[[-1.18  0.24  0.53 -1.63 -2.77 -2.60 -0.82  1.39  3.48  2.22 -2.89 -3.31
  -3.02]
 [-0.91 -2.69  2.21 -2.85 -0.70 -0.84  0.09  2.04  1.61  2.10  0.47 -4.39
   1.05]
 [-2.97 -0.74 -2.88  2.70  3.59  3.57  0.38  4.49  0.72  4.98  1.27  0.98
   0.40]
 [ 0.91  1.21  1.98 -2.55 -4.23 -4.23 -0.33  0.68  1.08  0.92 -1.26  3.29
  -2.01]
 [-4.71  0.30 -2.24  1.81 -0.91 -0.95  2.45  0.05  3.31 -0.41 -5.58 -3.10
  -2.06]
 [ 1.36  0.38 -0.81 -2.05 -0.74 -1.77 -1.11 -1.79  0.17 -0.99  2.51  0.84
   0.30]
 [ 2.54  0.87  1.43 -1.99 -2.61 -2.23 -2.39 -3.25  0.84 -3.90 -1.89 -3.04
   0.45]
 [-2.24  0.58  3.29 -3.34 -2.63 -2.60  3.53  2.27  0.68  2.62  1.56 -0.65
   1.35]
 [ 1.56 -1.89 -1.73 -0.72 -0.27 -0.85 -3.10 -0.98  3.92 -0.64 -4.38 -2.07
  -3.00]
 [ 2.80  1.62 -0.08 -1.54 -0.80 -1.00 -2.77  1.47  0.09  1.67  0.82 -0.82
  -0.51]] result: 0.24

[[-2.85 -3.39 -2.07 -0.46  0.98  0.42 -1.60 -0.36 -5.26  4.62 -2.79 -0.43
   3.84]
 [ 1.09  1.28  1.45 -1.17  0.80 -1.97  0.01  0.09 -0.88  4.74 -2.64 -1.68
   1.10]
 [-0.88 -1.17  0.41 -1.12 -2.70  0.67 -0.18  0.44  1.48 -0.43 -0.28  0.63
   0.73]
 [-1.54  1.14  1.93 -1.06 -0.99  1.39 -2.52 -1.24 -0.64  0.62 -0.12  1.65
  -0.77]
 [-0.76  0.33  1.08 -1.66  0.22  0.22 -1.03  0.76 -0.32 -0.67 -1.12 -1.10
   1.85]
 [ 0.04  1.33  0.97 -0.36 -0.21 -0.01 -0.09 -0.31 -2.17 -0.52  0.47 -2.72
  -0.03]
 [-2.22 -1.72 -0.09 -1.72 -0.81  4.99 -0.29 -1.02  2.12  0.41 -2.67 -1.09
   1.58]
 [ 0.50  2.48 -0.58  0.53 -0.51 -2.58 -0.98 -4.96  1.01  0.78 -3.28  0.23
   2.25]
 [ 0.69  0.22 -0.64  3.45  2.26  2.29  3.86  0.90  0.83 -0.55  3.73  1.04
   1.77]] result: -3.39

[[ 3.89  3.14  3.96  2.10 -0.09 -4.56  3.87  3.91  1.77  6.53 -1.94  0.05
  -0.54 -3.61]
 [ 4.35  2.66  2.14  1.31 -0.43 -2.61  2.53  1.20 -0.12  2.24  0.03 -2.67
   2.11 -1.42]
 [ 4.17  1.98  2.88  1.65 -2.09 -2.02  3.41  1.56  0.60  2.33 -2.07 -3.11
   2.02 -2.99]
 [ 4.61  2.67  2.18  1.27 -1.21 -2.30  2.54  1.38  0.09  2.08 -1.11 -3.36
   2.82 -2.45]
 [ 4.38  2.64  2.17  1.37 -0.33 -2.60  2.50  1.09 -0.08  2.19  0.13 -2.71
   2.19 -1.27]
 [ 0.35 -0.42  0.96  0.26 -1.08 -0.21  1.55 -1.01 -0.21 -1.12  0.81 -0.90
  -0.36  1.60]] result: 3.14

[[ 0.18  0.27 -0.04 -1.71  0.73 -0.47]
 [-0.03 -0.02 -0.02  0.07 -0.10 -0.01]
 [-0.32  0.02 -0.31  0.90 -0.54  0.38]
 [-0.90 -0.66 -0.22  5.01 -2.36  1.65]
 [ 0.33  0.21  0.02 -1.62  0.73 -0.57]] result: 0.27

[[ 0.20 -0.49 -1.22  3.05  1.38  0.49 -2.66 -1.58 -1.14  4.35  0.67  1.90
   3.97  0.18  1.23  2.34]
 [-3.46  1.37  0.47  3.77  1.05 -0.33 -1.53 -1.57 -3.76 -1.37  0.69  0.88
  -1.72 -4.44 -1.57  1.67]
 [-1.20  0.35  2.19 -3.53 -0.23  1.79 -1.45 -1.57 -1.14  0.04  0.67 -2.24
   0.43 -2.15 -1.57 -0.06]
 [-0.32  5.33  0.79  1.82 -0.23 -2.51  0.63  2.15 -1.14 -0.39  0.67  0.88
   2.75  0.27  2.76  1.67]
 [-1.20  1.37  3.80 -5.13 -0.23  1.20 -2.02 -1.57 -0.92  0.58  0.37 -3.15
   3.33 -2.57 -1.57  1.67]] result: -0.49

[[ 0.40  0.76  0.60  0.00  0.18  0.00 -0.06 -0.01 -0.01 -0.07  6.63]
 [ 0.60  0.49  0.23  0.39  0.38  0.34  0.22  1.01  2.83  1.31  0.05]
 [ 1.19  1.34  0.10  0.17  0.00  0.00  0.00  0.18  0.02  5.20 -0.16]
 [ 0.04  1.81  0.11  2.06  0.15  1.13  0.26  1.23  0.39  0.20 -0.20]
 [ 0.79  0.77  0.24  4.75  0.02  0.00  0.00  0.06  0.22  0.49 -0.10]
 [ 0.52  2.71  0.36  1.95  0.05  0.04  0.02  0.48  0.01  1.34 -0.30]
 [ 0.24  0.87  0.17  1.14  0.68  0.25  1.82  2.53 -0.13  0.60 -0.11]] result: 0.76

[[ 0.11  0.19  0.10  1.89 -0.80 -1.44  0.23  1.41  0.81 -0.58  2.50  0.16
  -0.27  2.03  0.73  0.80]
 [ 2.69 -0.90 -2.52 -1.16  0.08 -6.27  0.00  0.97  0.41 -0.01  2.30 -1.78
  -0.34  0.92 -1.33 -6.66]
 [-3.36 -0.69 -2.59 -0.89 -0.90  0.50  1.42  0.90 -0.55  2.33  2.31  1.31
   1.19 -3.22  0.84 -2.99]
 [-2.81  1.08 -1.90  0.00 -1.80 -1.34 -0.41 -0.15  0.64 -0.24 -1.38 -0.14
  -2.48 -0.55  1.12  1.12]
 [ 0.23 -1.67  1.32  0.12  3.77 -1.91  0.49  1.00  2.50  1.64 -1.81 -0.52
   0.64 -0.39 -1.25  1.92]
 [-0.13  0.54 -1.04  0.37 -2.01 -0.33 -0.78 -0.53  0.91  2.88 -1.67 -0.07
   1.01  1.39  0.28  1.16]] result: 0.19
---
[-0.033  0.037 -0.057  0.019  0.108 -0.123 -0.031] | -0.057

[ 0.14  0.08 -0.05 -0.03 -0.06 -0.11] | 0.08

[[ 144.76   94.37 -124.24  122.74  149.13  167.52  113.66]
 [  90.51  -70.82   56.15   75.54  160.38  154.97  182.06]] | 56.15

[[ -1.52   8.12 -14.44  22.57  -4.41  -8.65  -6.36]
 [-10.39  -8.65 -14.17  -2.13 -14.97 -12.82 -10.95]
 [-16.06 -15.01 -15.47   1.57   0.17  -4.71  -6.47]] | -15.47

[[-132.158  -71.589   60.196  164.679 -103.638]
 [-126.332  -45.255  151.253  185.630  -63.165]
 [-124.979  -42.272  179.585  189.747  -11.309]] | -124.979

[[ -3.3   1.8  -5.2   4.9  -2.9   2.1 -18.0]
 [  1.5  -9.9 -11.8   4.6  -2.6  12.4   8.5]
 [ -8.4   2.6  -0.2  -6.5   7.2   0.0  20.7]] | -0.2

[[-11.54 -16.10 -12.16  -6.88  24.10  -7.32]
 [ -6.87  14.63  -6.65 -12.27  -0.99  -0.98]
 [ -4.09   4.04   7.49   8.06  -1.89 -10.53]] | 4.04

[-143.220   53.791   68.678  142.237  193.908  -91.434] | 53.791
---
[[74 38 25 28 23 77]
 [53 12 94 93 66  7]
 [31 40 57 17 35 77]] ⇒ 12

[[191 169 181 118  82]
 [249 233  29 205 234]] ⇒ 169

[[4865 5660 6958 8739 9350 4273 5731]
 [2865 8527 8676 3520 3106 8703 8636]
 [2364 9021 7920 4756 4229 3454 5245]] ⇒ 8527

[[149  31 179 202]
 [ 13 223  85 241]] ⇒ 31

[[7449 8350 7903 7083 8733 7095 8225]
 [7757 7755 7221 9808 7844 7918 1961]
 [7623 8968 6799 7434 7930 7926 6127]] ⇒ 7755

[[733 143 336 845 804]
 [283 903 336  50 571]] ⇒ 143

[[61 62 81 81 39 46 86]
 [47 90 15 81 74 68 75]
 [63 68 69 58 77 70 55]] ⇒ 90

[[56 87 66 64 64 73]
 [45 60 69 64 12 73]] ⇒ 87
---
[[ 1.81 -0.10 -2.56  3.64 -5.75]
 [-0.66 -2.19 -1.65  2.41  1.48]
 [ 2.45  3.23  0.00  6.06 -5.81]] ⇒ 1.81

[ 1.29 -4.11  1.02  5.61] ⇒ 1.29

[-5.58 -0.19 -3.04  4.52 -6.48  2.37 -2.90] ⇒ -5.58

[-2.02 -5.86 -4.22  4.73  0.99  0.33] ⇒ -2.02

[ 1.04  6.61 -4.74 -2.68 -1.74] ⇒ 1.04

[-0.34 -5.21  0.60 -3.42 -2.77  0.65  1.98] ⇒ -0.34

[[-5.16 -1.36 -1.90 -1.71]
 [-2.21  1.12  3.84  6.26]
 [ 2.52 -2.62 -1.34 -1.56]] ⇒ -5.16

[[ 2.12 -0.25 -4.03  1.77]
 [-2.32  2.89 -2.11  5.32]
 [-1.98  0.16 -0.13  1.44]] ⇒ 2.12

[[-0.64  3.36  4.93  1.51  4.03]
 [ 3.19  5.17  0.92  4.39 -4.44]] ⇒ -0.64

[[ 3.92 -1.83  5.67  5.67 -3.09]
 [-3.04 -1.75 -1.44 -0.41 -0.75]
 [ 1.84  0.88 -3.62 -4.34  4.62]] ⇒ 3.92
